Below is a small trained network, with its code and all its weights. Each question gives an input and a target symbol and asks what happens when units are switched off, that is, made to give their printed mean instead of their output.

import numpy as np


def w(rows, s, z=0):
    codes = np.array(rows[::2]) - 128.0
    scale = np.full(codes.shape[1], s)
    scale[-1] = z or s
    return codes * scale


def f(y):
    return y / 2 * (1 + np.tanh(0.7978845608 * (y + 0.044715 * y**3)))


def softmax(a):
    e = np.exp(a - a.max(-1, keepdims=True))
    return e / e.sum(-1, keepdims=True)


def log_softmax(a):
    a = a - a.max(-1, keepdims=True)
    return a - np.log(np.exp(a).sum(-1, keepdims=True))


def net(x, mask):
    ids = ['ΔΘΨΩαβγζηλμξστφ'.index(c) for c in x.split()]
    T = len(ids)
    res = E[ids] + P[:T]
    u = 0
    for l in range(3):
        q, k, v = (res @ M[l].T for M in (Q, K, V))
        z = softmax(np.where(np.tri(T) > 0, q @ k.T / 4**0.5, -1e9)) @ v
        res = res + np.where(mask[u], z, O[l][:, -1]) @ O[l][:, :-1]
        u += 1
        y = f(res @ A[l][:, :-1].T + A[l][:, -1])
        res = res + np.where(mask[u : u + 8], y, B[l][:, -1]) @ B[l][:, :-1]
        u += 8
    return log_softmax(res[-1] @ U[:, :-1].T + U[:, -1])


Q, K, V, O, A, B = {}, {}, {}, {}, {}, {}
E = w([
[148,128,143],'Δ',
[151,128,147],'Θ',
[107,124,61],'Ψ',
[146,127,138],'Ω',
[153,129,155],'α',
[146,126,137],'β',
[164,129,176],'γ',
[154,129,157],'ζ',
[164,131,178],'η',
[165,131,181],'λ',
[130,122,103],'μ',
[129,122,100],'ξ',
[176,133,209],'σ',
[38,190,250],'τ',
[119,122,81],'φ',
],0.018)
P = w([
[121,48,169],'0',
[154,128,137],'1',
[122,49,167],'2',
[177,169,120],'3',
[79,109,149],'4',
[182,192,109],'5',
[79,147,140],'6',
[195,214,104],'7',
[80,158,142],'8',
[215,234,100],'9',
[76,160,145],'10',
[213,253,114],'11',
[77,159,142],'12',
],0.011)
Q[0] = w([
[145,138,111],'L0H0',
[99,132,198],'L0H0',
[254,221,121],'L0H0',
[55,122,176],'L0H0',
],0.0091)
K[0] = w([
[150,149,122],'L0H0',
[52,120,181],'L0H0',
[168,254,101],'L0H0',
[93,97,159],'L0H0',
],0.0087)
V[0] = w([
[105,85,3],'L0H0',
[248,49,86],'L0H0',
[85,148,118],'L0H0',
[67,152,104],'L0H0',
],0.0061)
O[0] = w([
[171,81,209,4],'L0H0',
[100,2,134,148],'L0H0',
[136,165,144,99],'L0H0',
[143,189,161,78],'L0H0',
],0.0061,0.0033)
A[0] = w([
[97,113,247,112],'L0N0',
[102,134,190,110],'L0N1',
[210,33,7,46],'L0N2',
[158,215,123,1],'L0N3',
[189,74,61,100],'L0N4',
[156,61,53,159],'L0N5',
[2,136,56,106],'L0N6',
[147,200,91,88],'L0N7',
],0.008,0.0062)
B[0] = w([
[126,133,220,222],'L0N0',
[121,143,174,148],'L0N1',
[32,197,159,126],'L0N2',
[7,88,104,111],'L0N3',
[50,205,133,138],'L0N4',
[3,204,87,250],'L0N5',
[182,68,49,204],'L0N6',
[61,167,111,192],'L0N7',
],0.006,0.0015)
Q[1] = w([
[190,155,67],'L1H0',
[146,26,176],'L1H0',
[42,52,89],'L1H0',
[64,2,175],'L1H0',
],0.0096)
K[1] = w([
[168,196,70],'L1H0',
[67,106,135],'L1H0',
[141,1,112],'L1H0',
[50,10,153],'L1H0',
],0.012)
V[1] = w([
[139,155,65],'L1H0',
[123,88,57],'L1H0',
[166,116,248],'L1H0',
[171,116,192],'L1H0',
],0.011)
O[1] = w([
[104,62,88,100],'L1H0',
[169,66,142,1],'L1H0',
[159,248,111,209],'L1H0',
[162,215,101,152],'L1H0',
],0.011,0.003)
A[1] = w([
[93,132,41,180],'L1N0',
[255,81,190,208],'L1N1',
[90,132,154,115],'L1N2',
[38,121,51,121],'L1N3',
[92,115,171,100],'L1N4',
[185,162,164,39],'L1N5',
[81,182,78,2],'L1N6',
[132,128,112,51],'L1N7',
],0.0098,0.009)
B[1] = w([
[115,203,85,254],'L1N0',
[27,70,2,232],'L1N1',
[156,141,160,135],'L1N2',
[168,172,49,218],'L1N3',
[180,161,132,114],'L1N4',
[134,34,81,168],'L1N5',
[121,34,165,157],'L1N6',
[187,105,123,96],'L1N7',
],0.0082,0.0051)
Q[2] = w([
[223,124,168],'L2H0',
[98,31,135],'L2H0',
[216,44,209],'L2H0',
[39,254,84],'L2H0',
],0.0047)
K[2] = w([
[255,100,198],'L2H0',
[158,104,95],'L2H0',
[208,92,138],'L2H0',
[60,240,121],'L2H0',
],0.005)
V[2] = w([
[86,143,170],'L2H0',
[159,132,226],'L2H0',
[69,180,177],'L2H0',
[119,128,2],'L2H0',
],0.0059)
O[2] = w([
[107,137,67,174],'L2H0',
[10,178,80,75],'L2H0',
[111,117,37,253],'L2H0',
[254,109,163,181],'L2H0',
],0.0055,0.0059)
A[2] = w([
[174,79,152,167],'L2N0',
[95,212,84,69],'L2N1',
[114,52,1,157],'L2N2',
[97,128,86,196],'L2N3',
[170,4,164,2],'L2N4',
[147,231,156,107],'L2N5',
[165,130,136,139],'L2N6',
[70,45,48,51],'L2N7',
],0.0093,0.0091)
B[2] = w([
[111,84,113,144],'L2N0',
[204,62,184,226],'L2N1',
[76,101,196,251],'L2N2',
[93,161,114,222],'L2N3',
[212,194,63,131],'L2N4',
[173,98,154,187],'L2N5',
[128,109,116,135],'L2N6',
[254,151,174,159],'L2N7',
],0.01,0.012)
U = w([
[91,156,83,132],'Δ',
[92,164,84,152],'Θ',
[190,11,175,72],'Ψ',
[57,166,76,217],'Ω',
[113,165,77,131],'α',
[61,163,75,189],'β',
[175,161,94,77],'γ',
[118,171,79,144],'ζ',
[183,162,85,105],'η',
[183,163,92,89],'λ',
[15,68,142,253],'μ',
[53,80,148,133],'ξ',
[254,163,108,43],'σ',
[97,165,235,27],'τ',
[105,39,169,107],'φ',
],0.0076,0.0048)

Each question gives the input, a string of symbols that net reads in full, and the target symbol t.
The units are the heads (4 rows each of Q, K, V and O) and the neurons (one row each of A and B). Each row of codes is followed by its name. A weight is (code - 128) times the scale printed after its matrix; where a second scale follows, it is the last column's (O, A, B and U).
mask holds one flag per unit, layer by layer, with each layer's heads first. A switched-off unit (its flag False) gives its mean, the last column of its rows in O or B, instead of its output. The means were averaged over made-up inputs and are rounded, as every weight is.
A unit's drop is (log p(t) with every unit on - log p(t) with that unit switched off) / (log p(t) with every unit on - log p(t) with every unit switched off).
The circuit of an input: a set's keep is (log p(t) with only the set's units on - log p(t) with every unit switched off) / (log p(t) with every unit on - log p(t) with every unit switched off). Starting from the 12 units with the biggest drops (on a tie, the unit counted first), units are removed one at a time, each time the one whose removal leaves the highest keep (on an exact tie, the one counted first), for as long as the keep stays at least 0.8.
units of the circuit, in order: the units of the circuit, biggest drop first
most important unit: the unit with the biggest drop
k most important neurons: the k neurons with the biggest drops, biggest first
top k neurons in layer l: the k neurons of layer l with the biggest drops, biggest first
input μ β σ, target μ: top 3 neurons in layer 2 => L2N1; L2N2; L2N5
input γ Θ μ Ω Ψ Ψ γ Δ, target Ψ: units of the circuit, in order => L1H0; L2H0
input σ Ω Ψ μ γ, target Ψ: 3 most important neurons => L0N5; L0N2; L1N1
input μ γ Ψ β μ, target Ψ: units of the circuit, in order => L1H0; L2N7
input Ω Ψ μ Ω, target Ψ: units of the circuit, in order => L1H0
input σ η Δ, target σ: units of the circuit, in order => L1H0; L2N5
input γ σ Ψ η α φ, target σ: units of the circuit, in order => L2H0; L1N0
input μ μ Ψ σ ξ, target Ψ: units of the circuit, in order => L1H0; L2N7
input μ λ η, target μ: units of the circuit, in order => L1N1; L2N1
input ξ σ ξ Ψ, target σ: units of the circuit, in order => L2H0; L1N0
input σ μ μ μ, target μ: units of the circuit, in order => L1H0; L2N2
input σ Ψ ζ Ω, target Ψ: 2 most important neurons => L0N5; L1N1
input β η σ μ σ, target σ: units of the circuit, in order => L1H0; L2N5
input Ψ σ μ, target Ψ: 2 most important neurons => L1N1; L2N3
input μ μ γ, target μ: units of the circuit, in order => L1N1; L2N2
input μ ξ φ Ψ β Δ, target Ψ: top 3 neurons in layer 0 => L0N5; L0N0; L0N2
input η μ τ μ σ μ φ Ψ Ψ β Ψ ξ φ, target Ψ: top 2 neurons in layer 0 => L0N6; L0N0
input β γ σ φ λ, target σ: 2 most important neurons => L0N0; L2N2
input μ η λ, target μ: 3 most important neurons => L1N1; L2N1; L0N6
input β Ω τ μ μ Ω μ σ σ, target σ: units of the circuit, in order => L1H0; L2N5; L0N0
input β Ψ μ ξ, target Ψ: units of the circuit, in order => L1H0
input γ γ φ τ φ Ψ Ψ Ψ, target Ψ: 3 most important neurons => L0N3; L2N7; L0N0
input σ μ η, target σ: 2 most important neurons => L0N0; L2N2
input η ξ σ μ Ψ ζ β σ β σ Δ β, target σ: most important unit => L2H0
input Θ Θ Δ Ψ λ Ψ, target Ψ: 3 most important neurons => L2N7; L0N0; L2N2
